Below are the code and all the weights of a small trained network. Each question names an input and a target symbol and asks about switching units off, where a switched-off unit gives its printed mean instead of its output.

import numpy as np


def w(rows, s, z=0):
    codes = np.array(rows[::2]) - 128.0
    scale = np.full(codes.shape[1], s)
    scale[-1] = z or s
    return codes * scale


def norm(h):
    return h / np.sqrt((h * h).mean(-1, keepdims=True) + 1e-5)


def f(y):
    return y / 2 * (1 + np.tanh(0.7978845608 * (y + 0.044715 * y**3)))


def softmax(a):
    e = np.exp(a - a.max(-1, keepdims=True))
    return e / e.sum(-1, keepdims=True)


def log_softmax(a):
    a = a - a.max(-1, keepdims=True)
    return a - np.log(np.exp(a).sum(-1, keepdims=True))


def net(x, mask):
    ids = ['βηθλμπψω'.index(c) for c in x.split()]
    T = len(ids)
    res = E[ids] + P[:T]
    q, k, v = (norm(res) @ M[0].T for M in (Q, K, V))
    z = softmax(np.where(np.tri(T) > 0, q @ k.T / 2**0.5, -1e9)) @ v
    res = res + np.where(mask[0], z, O[0][:, -1]) @ O[0][:, :-1]
    y = f(norm(res) @ A[0][:, :-1].T + A[0][:, -1])
    res = res + np.where(mask[1:9], y, B[0][:, -1]) @ B[0][:, :-1]
    return log_softmax(norm(res)[-1] @ U[:, :-1].T + U[:, -1])


Q, K, V, O, A, B = {}, {}, {}, {}, {}, {}
E = w([
[153,161,175,147,146,39],'β',
[97,161,75,75,119,196],'η',
[147,162,76,84,197,99],'θ',
[206,144,167,111,127,195],'λ',
[158,179,171,154,130,74],'μ',
[4,51,58,104,159,105],'π',
[146,166,190,162,128,53],'ψ',
[91,146,146,198,104,210],'ω',
],0.018)
P = w([
[2,160,110,80,63,89],'0',
[63,204,103,99,100,121],'1',
[88,182,143,120,118,92],'2',
[120,171,143,128,125,92],'3',
[137,141,147,137,129,87],'4',
[149,113,148,155,137,83],'5',
[163,79,148,178,138,70],'6',
[175,72,152,184,133,73],'7',
],0.0085)
Q[0] = w([
[174,154,246,125,130,73],'H0',
[100,111,39,115,147,100],'H0',
],0.011)
K[0] = w([
[246,44,68,254,242,138],'H0',
[116,131,127,54,160,107],'H0',
],0.0082)
V[0] = w([
[122,195,46,60,131,143],'H0',
[109,153,115,241,2,179],'H0',
],0.0065)
O[0] = w([
[186,2,109,136,125,194,180],'H0',
[164,115,104,61,212,77,253],'H0',
],0.0088,0.0044)
A[0] = w([
[192,98,125,156,2,131,117],'N0',
[131,163,114,156,175,98,103],'N1',
[87,122,150,134,69,111,141],'N2',
[12,109,124,166,83,211,118],'N3',
[140,128,94,105,125,74,141],'N4',
[24,143,152,134,20,202,28],'N5',
[130,93,147,174,116,136,113],'N6',
[91,107,60,13,165,77,2],'N7',
],0.016,0.0099)
B[0] = w([
[62,183,185,126,174,199,145],'N0',
[129,118,158,110,123,172,202],'N1',
[180,88,132,129,139,182,140],'N2',
[140,117,39,102,94,104,254],'N3',
[78,126,80,108,107,127,154],'N4',
[134,27,240,22,36,71,164],'N5',
[107,147,182,85,153,150,138],'N6',
[131,82,172,47,9,116,176],'N7',
],0.015,0.0082)
U = w([
[133,126,117,148,126,139,46],'β',
[72,138,111,68,201,82,4],'η',
[124,131,111,155,114,143,51],'θ',
[77,82,161,135,166,215,171],'λ',
[128,73,143,96,67,140,225],'μ',
[154,116,118,203,89,164,125],'π',
[138,132,34,161,142,166,249],'ψ',
[245,114,116,116,157,145,42],'ω',
],0.011,0.0037)

Each question gives the input, a string of symbols that net reads in full, and the target symbol t.
The units are the heads (2 rows each of Q, K, V and O) and the neurons (one row each of A and B). Each row of codes is followed by its name. A weight is (code - 128) times the scale printed after its matrix; where a second scale follows, it is the last column's (O, A, B and U).
mask holds one flag per unit, heads first, then neurons. A switched-off unit (its flag False) gives its mean, the last column of its rows in O or B, instead of its output. The means were averaged over made-up inputs and are rounded, as every weight is.
A unit's drop is (log p(t) with every unit on - log p(t) with that unit switched off) / (log p(t) with every unit on - log p(t) with every unit switched off).
The circuit of an input: a set's keep is (log p(t) with only the set's units on - log p(t) with every unit switched off) / (log p(t) with every unit on - log p(t) with every unit switched off). Starting from all 9 units, units are removed one at a time, each time the one whose removal leaves the highest keep (on an exact tie, the one counted first), for as long as the keep stays at least 0.8.
units of the circuit, in order: the units of the circuit, biggest drop first
top k neurons: the k neurons with the biggest drops, biggest first
drop when u is switched off: that unit's drop, to one decimal
input π ψ θ ω ω ω ω θ, target ψ: units of the circuit, in order -> [H0; N7; N5]
input ω β θ ψ π ω β, target η: top 2 neurons -> [N4; N7]
input η ω ω β, target η: top 4 neurons -> [N7; N4; N3; N5]
input θ ω ω ω ω ω μ, target η: units of the circuit, in order -> [H0; N7]
input λ λ ω ω θ π θ β, target λ: units of the circuit, in order -> [H0; N0]
input ω λ η β λ ω η, target ψ: units of the circuit, in order -> [H0; N5; N7]
input ω θ ω ω λ θ λ, target λ: units of the circuit, in order -> [N0; N3]
input ω θ η θ, target ψ: units of the circuit, in order -> [H0; N5; N7]
input θ ω μ, target η: top 4 neurons -> [N7; N4; N3; N5]
input ω θ β, target λ: top neuron -> [N3]
input η θ θ ω ω β β θ, target λ: units of the circuit, in order -> [H0; N3; N0]
input ω η θ ω η ω ω η, target λ: top 2 neurons -> [N0; N3]
input η ω β η ω, target ψ: top 3 neurons -> [N5; N7; N3]
input μ η θ β ψ ω ω ψ, target η: top neuron -> [N4]
input θ η λ ω ω η, target ψ: drop when N3 is switched off -> 0.2
input η θ λ, target λ: drop when N5 is switched off -> 0.0
input ω ω ω ω ω, target λ: drop when N3 is switched off -> 0.8
